Each set of rows is followed by a matrix. The matrix takes any point to its nearest point in the smallest flat space through zero that holds those rows.
[[ 6.92  3.28  2.08 -0.59 -0.32  2.82]]
Matrix:
[ 0.67  0.32  0.20 -0.06 -0.03  0.27]
[ 0.32  0.15  0.10 -0.03 -0.01  0.13]
[ 0.20  0.10  0.06 -0.02 -0.01  0.08]
[-0.06 -0.03 -0.02  0.00  0.00 -0.02]
[-0.03 -0.01 -0.01  0.00  0.00 -0.01]
[ 0.27  0.13  0.08 -0.02 -0.01  0.11]

[[ 4.37 -1.94 -0.14  5.84 -6.47  5.43]]
Matrix:
[ 0.15 -0.07  0.00  0.20 -0.22  0.18]
[-0.07  0.03  0.00 -0.09  0.10 -0.08]
[ 0.00  0.00  0.00 -0.01  0.01 -0.01]
[ 0.20 -0.09 -0.01  0.27 -0.29  0.25]
[-0.22  0.10  0.01 -0.29  0.33 -0.27]
[ 0.18 -0.08 -0.01  0.25 -0.27  0.23]

[[ 3.53 -7.29 -1.31  4.68  2.29  3.49]]
Matrix:
[ 0.12 -0.24 -0.04  0.15  0.08  0.12]
[-0.24  0.50  0.09 -0.32 -0.16 -0.24]
[-0.04  0.09  0.02 -0.06 -0.03 -0.04]
[ 0.15 -0.32 -0.06  0.21  0.10  0.15]
[ 0.08 -0.16 -0.03  0.10  0.05  0.07]
[ 0.12 -0.24 -0.04  0.15  0.07  0.11]

[[ 7.18 -3.53  4.52  7.70  1.70 -8.02]]
Matrix:
[ 0.24 -0.12  0.15  0.26  0.06 -0.27]
[-0.12  0.06 -0.08 -0.13 -0.03  0.13]
[ 0.15 -0.08  0.10  0.16  0.04 -0.17]
[ 0.26 -0.13  0.16  0.28  0.06 -0.29]
[ 0.06 -0.03  0.04  0.06  0.01 -0.06]
[-0.27  0.13 -0.17 -0.29 -0.06  0.30]

[[ 3.23 -6.40  8.79 -1.27 -2.77 -6.91]]
Matrix:
[ 0.06 -0.11  0.15 -0.02 -0.05 -0.12]
[-0.11  0.22 -0.30  0.04  0.10  0.24]
[ 0.15 -0.30  0.42 -0.06 -0.13 -0.33]
[-0.02  0.04 -0.06  0.01  0.02  0.05]
[-0.05  0.10 -0.13  0.02  0.04  0.10]
[-0.12  0.24 -0.33  0.05  0.10  0.26]

[[-1.37  6.11 -0.15  8.79  2.33  5.67]]
Matrix:
[ 0.01 -0.05  0.00 -0.08 -0.02 -0.05]
[-0.05  0.24 -0.01  0.35  0.09  0.22]
[ 0.00 -0.01  0.00 -0.01  0.00 -0.01]
[-0.08  0.35 -0.01  0.50  0.13  0.32]
[-0.02  0.09  0.00  0.13  0.04  0.09]
[-0.05  0.22 -0.01  0.32  0.09  0.21]

[[-1.57 -7.19  4.93  3.57 -1.62 -1.04]]
Matrix:
[ 0.03  0.12 -0.08 -0.06  0.03  0.02]
[ 0.12  0.54 -0.37 -0.27  0.12  0.08]
[-0.08 -0.37  0.26  0.19 -0.08 -0.05]
[-0.06 -0.27  0.19  0.13 -0.06 -0.04]
[ 0.03  0.12 -0.08 -0.06  0.03  0.02]
[ 0.02  0.08 -0.05 -0.04  0.02  0.01]

[[ 3.68  1.31 -0.58 -6.49 -1.63 -1.46]]
Matrix:
[ 0.22  0.08 -0.03 -0.38 -0.10 -0.09]
[ 0.08  0.03 -0.01 -0.14 -0.03 -0.03]
[-0.03 -0.01  0.01  0.06  0.02  0.01]
[-0.38 -0.14  0.06  0.67  0.17  0.15]
[-0.10 -0.03  0.02  0.17  0.04  0.04]
[-0.09 -0.03  0.01  0.15  0.04  0.03]

[[-1.30  8.18  3.29  1.86  8.71 -0.67]]
Matrix:
[ 0.01 -0.07 -0.03 -0.02 -0.07  0.01]
[-0.07  0.42  0.17  0.10  0.45 -0.03]
[-0.03  0.17  0.07  0.04  0.18 -0.01]
[-0.02  0.10  0.04  0.02  0.10 -0.01]
[-0.07  0.45  0.18  0.10  0.48 -0.04]
[ 0.01 -0.03 -0.01 -0.01 -0.04  0.00]

[[-0.65  3.57 -0.10 -0.58 -0.72  3.44]
 [-0.66  7.08  5.44 -0.65 -3.21  0.86]]
Matrix:
[ 0.02 -0.08  0.01  0.01  0.01 -0.09]
[-0.08  0.64  0.27 -0.08 -0.22  0.31]
[ 0.01  0.27  0.56  0.01 -0.24 -0.34]
[ 0.01 -0.08  0.01  0.01  0.01 -0.08]
[ 0.01 -0.22 -0.24  0.01  0.12  0.04]
[-0.09  0.31 -0.34 -0.08  0.04  0.65]

[[-7.06 -0.99  2.50  1.28 -1.13  0.90]
 [-0.70  3.23  1.92 -3.74  6.96  4.87]]
Matrix:
[ 0.83  0.09 -0.31 -0.12  0.07 -0.15]
[ 0.09  0.12  0.02 -0.14  0.24  0.14]
[-0.31  0.02  0.14 -0.02  0.09  0.13]
[-0.12 -0.14 -0.02  0.16 -0.28 -0.16]
[ 0.07  0.24  0.09 -0.28  0.50  0.32]
[-0.15  0.14  0.13 -0.16  0.32  0.25]

[[ 0.32 -6.82  2.07  2.12  2.96 -4.76]
 [-2.39 -3.26 -1.61 -1.33 -2.38  3.22]]
Matrix:
[ 0.16  0.22  0.10  0.08  0.15 -0.20]
[ 0.22  0.94 -0.01 -0.04 -0.01  0.08]
[ 0.10 -0.01  0.11  0.10  0.16 -0.23]
[ 0.08 -0.04  0.10  0.09  0.14 -0.21]
[ 0.15 -0.01  0.16  0.14  0.23 -0.33]
[-0.20  0.08 -0.23 -0.21 -0.33  0.48]

[[ 2.18 -4.00  5.78  4.02 -7.42  3.20]]
Matrix:
[ 0.04 -0.06  0.09  0.06 -0.12  0.05]
[-0.06  0.12 -0.17 -0.12  0.22 -0.09]
[ 0.09 -0.17  0.25  0.17 -0.32  0.14]
[ 0.06 -0.12  0.17  0.12 -0.22  0.09]
[-0.12  0.22 -0.32 -0.22  0.41 -0.18]
[ 0.05 -0.09  0.14  0.09 -0.18  0.08]

[[-7.27 -6.96 -2.79  0.46 -8.19 -5.87]]
Matrix:
[ 0.25  0.24  0.10 -0.02  0.28  0.20]
[ 0.24  0.23  0.09 -0.02  0.27  0.19]
[ 0.10  0.09  0.04 -0.01  0.11  0.08]
[-0.02 -0.02 -0.01  0.00 -0.02 -0.01]
[ 0.28  0.27  0.11 -0.02  0.32  0.23]
[ 0.20  0.19  0.08 -0.01  0.23  0.16]

[[ 3.80  0.04  7.49 -3.98 -0.47 -5.04]
 [-0.54  5.74 -8.59  1.68  1.53 -8.08]]
Matrix:
[ 0.13  0.02  0.23 -0.13 -0.01 -0.20]
[ 0.02  0.20 -0.22  0.02  0.05 -0.33]
[ 0.23 -0.22  0.74 -0.29 -0.08  0.03]
[-0.13  0.02 -0.29  0.14  0.02  0.15]
[-0.01  0.05 -0.08  0.02  0.01 -0.06]
[-0.20 -0.33  0.03  0.15 -0.06  0.77]

[[ 3.30 -0.75 -1.85 -4.69 -4.01 -0.49]
 [ 3.14  1.63 -8.96 -5.60 -2.41  0.95]]
Matrix:
[ 0.21 -0.07 -0.04 -0.29 -0.27 -0.05]
[-0.07  0.11 -0.26  0.06  0.15  0.07]
[-0.04 -0.26  0.84  0.19 -0.11 -0.15]
[-0.29  0.06  0.19  0.41  0.35  0.04]
[-0.27  0.15 -0.11  0.35  0.38  0.09]
[-0.05  0.07 -0.15  0.04  0.09  0.04]

[[-8.91 -2.33 -1.22 -1.08  4.56 -1.88]
 [-6.06  3.74 -4.22  1.28 -0.98 -2.73]]
Matrix:
[ 0.79  0.01  0.23  0.02 -0.25  0.22]
[ 0.01  0.45 -0.29  0.17 -0.35 -0.12]
[ 0.23 -0.29  0.25 -0.10  0.15  0.14]
[ 0.02  0.17 -0.10  0.07 -0.14 -0.04]
[-0.25 -0.35  0.15 -0.14  0.35  0.02]
[ 0.22 -0.12  0.14 -0.04  0.02  0.10]

[[-2.73 -0.21  1.65  1.93 -2.22  7.86]
 [-8.22 -5.98  3.85  4.37 -1.06 -0.65]]
Matrix:
[ 0.49  0.34 -0.23 -0.27  0.08 -0.03]
[ 0.34  0.28 -0.15 -0.17  0.01  0.18]
[-0.23 -0.15  0.11  0.13 -0.05  0.06]
[-0.27 -0.17  0.13  0.15 -0.06  0.07]
[ 0.08  0.01 -0.05 -0.06  0.06 -0.21]
[-0.03  0.18  0.06  0.07 -0.21  0.90]

[[-0.92  1.46  8.98  5.87 -5.44  0.82]]
Matrix:
[ 0.01 -0.01 -0.06 -0.04  0.03 -0.01]
[-0.01  0.01  0.09  0.06 -0.05  0.01]
[-0.06  0.09  0.54  0.36 -0.33  0.05]
[-0.04  0.06  0.36  0.23 -0.22  0.03]
[ 0.03 -0.05 -0.33 -0.22  0.20 -0.03]
[-0.01  0.01  0.05  0.03 -0.03  0.00]

[[ 4.85 -5.83  4.48 -2.43  7.85 -3.01]
 [-0.32 -4.94  3.06 -4.78  3.38 -1.15]]
Matrix:
[ 0.49  0.03  0.06  0.33  0.34 -0.15]
[ 0.03  0.35 -0.22  0.34 -0.24  0.08]
[ 0.06 -0.22  0.15 -0.16  0.21 -0.08]
[ 0.33  0.34 -0.16  0.52 -0.01 -0.02]
[ 0.34 -0.24  0.21 -0.01  0.43 -0.17]
[-0.15  0.08 -0.08 -0.02 -0.17  0.07]

[[-0.26  3.26  7.38 -1.12  4.51  2.97]]
Matrix:
[ 0.00 -0.01 -0.02  0.00 -0.01 -0.01]
[-0.01  0.11  0.25 -0.04  0.15  0.10]
[-0.02  0.25  0.57 -0.09  0.35  0.23]
[ 0.00 -0.04 -0.09  0.01 -0.05 -0.03]
[-0.01  0.15  0.35 -0.05  0.21  0.14]
[-0.01  0.10  0.23 -0.03  0.14  0.09]

[[ 2.63 -7.52  2.03  0.07 -1.56 -2.09]]
Matrix:
[ 0.09 -0.27  0.07  0.00 -0.06 -0.07]
[-0.27  0.76 -0.21 -0.01  0.16  0.21]
[ 0.07 -0.21  0.06  0.00 -0.04 -0.06]
[ 0.00 -0.01  0.00  0.00  0.00  0.00]
[-0.06  0.16 -0.04  0.00  0.03  0.04]
[-0.07  0.21 -0.06  0.00  0.04  0.06]

[[ 2.12 -2.14  7.69  0.43 -6.27  0.27]]
Matrix:
[ 0.04 -0.04  0.15  0.01 -0.12  0.01]
[-0.04  0.04 -0.15 -0.01  0.12 -0.01]
[ 0.15 -0.15  0.55  0.03 -0.45  0.02]
[ 0.01 -0.01  0.03  0.00 -0.03  0.00]
[-0.12  0.12 -0.45 -0.03  0.36 -0.02]
[ 0.01 -0.01  0.02  0.00 -0.02  0.00]

[[ 1.95  0.48  3.43  0.52 -8.03 -5.39]]
Matrix:
[ 0.03  0.01  0.06  0.01 -0.14 -0.10]
[ 0.01  0.00  0.02  0.00 -0.04 -0.02]
[ 0.06  0.02  0.11  0.02 -0.25 -0.17]
[ 0.01  0.00  0.02  0.00 -0.04 -0.03]
[-0.14 -0.04 -0.25 -0.04  0.59  0.39]
[-0.10 -0.02 -0.17 -0.03  0.39  0.27]

[[ 6.32  2.13  1.80  8.54  0.19  4.95]
 [ 3.83  2.68  0.39  4.58 -1.77  5.22]]
Matrix:
[ 0.28  0.06  0.10  0.40  0.06  0.16]
[ 0.06  0.18 -0.07  0.01 -0.22  0.30]
[ 0.10 -0.07  0.08  0.18  0.14 -0.08]
[ 0.40  0.01  0.18  0.60  0.19  0.11]
[ 0.06 -0.22  0.14  0.19  0.33 -0.34]
[ 0.16  0.30 -0.08  0.11 -0.34  0.53]

[[ 4.02 -0.43  5.44 -2.27  0.33  1.14]
 [ 4.74 -0.61  8.52 -1.17 -0.01  3.57]]
Matrix:
[ 0.37 -0.03  0.33 -0.34  0.06 -0.08]
[-0.03  0.00 -0.05  0.02  0.00 -0.01]
[ 0.33 -0.05  0.67 -0.03 -0.01  0.33]
[-0.34  0.02 -0.03  0.49 -0.11  0.35]
[ 0.06  0.00 -0.01 -0.11  0.02 -0.09]
[-0.08 -0.01  0.33  0.35 -0.09  0.43]
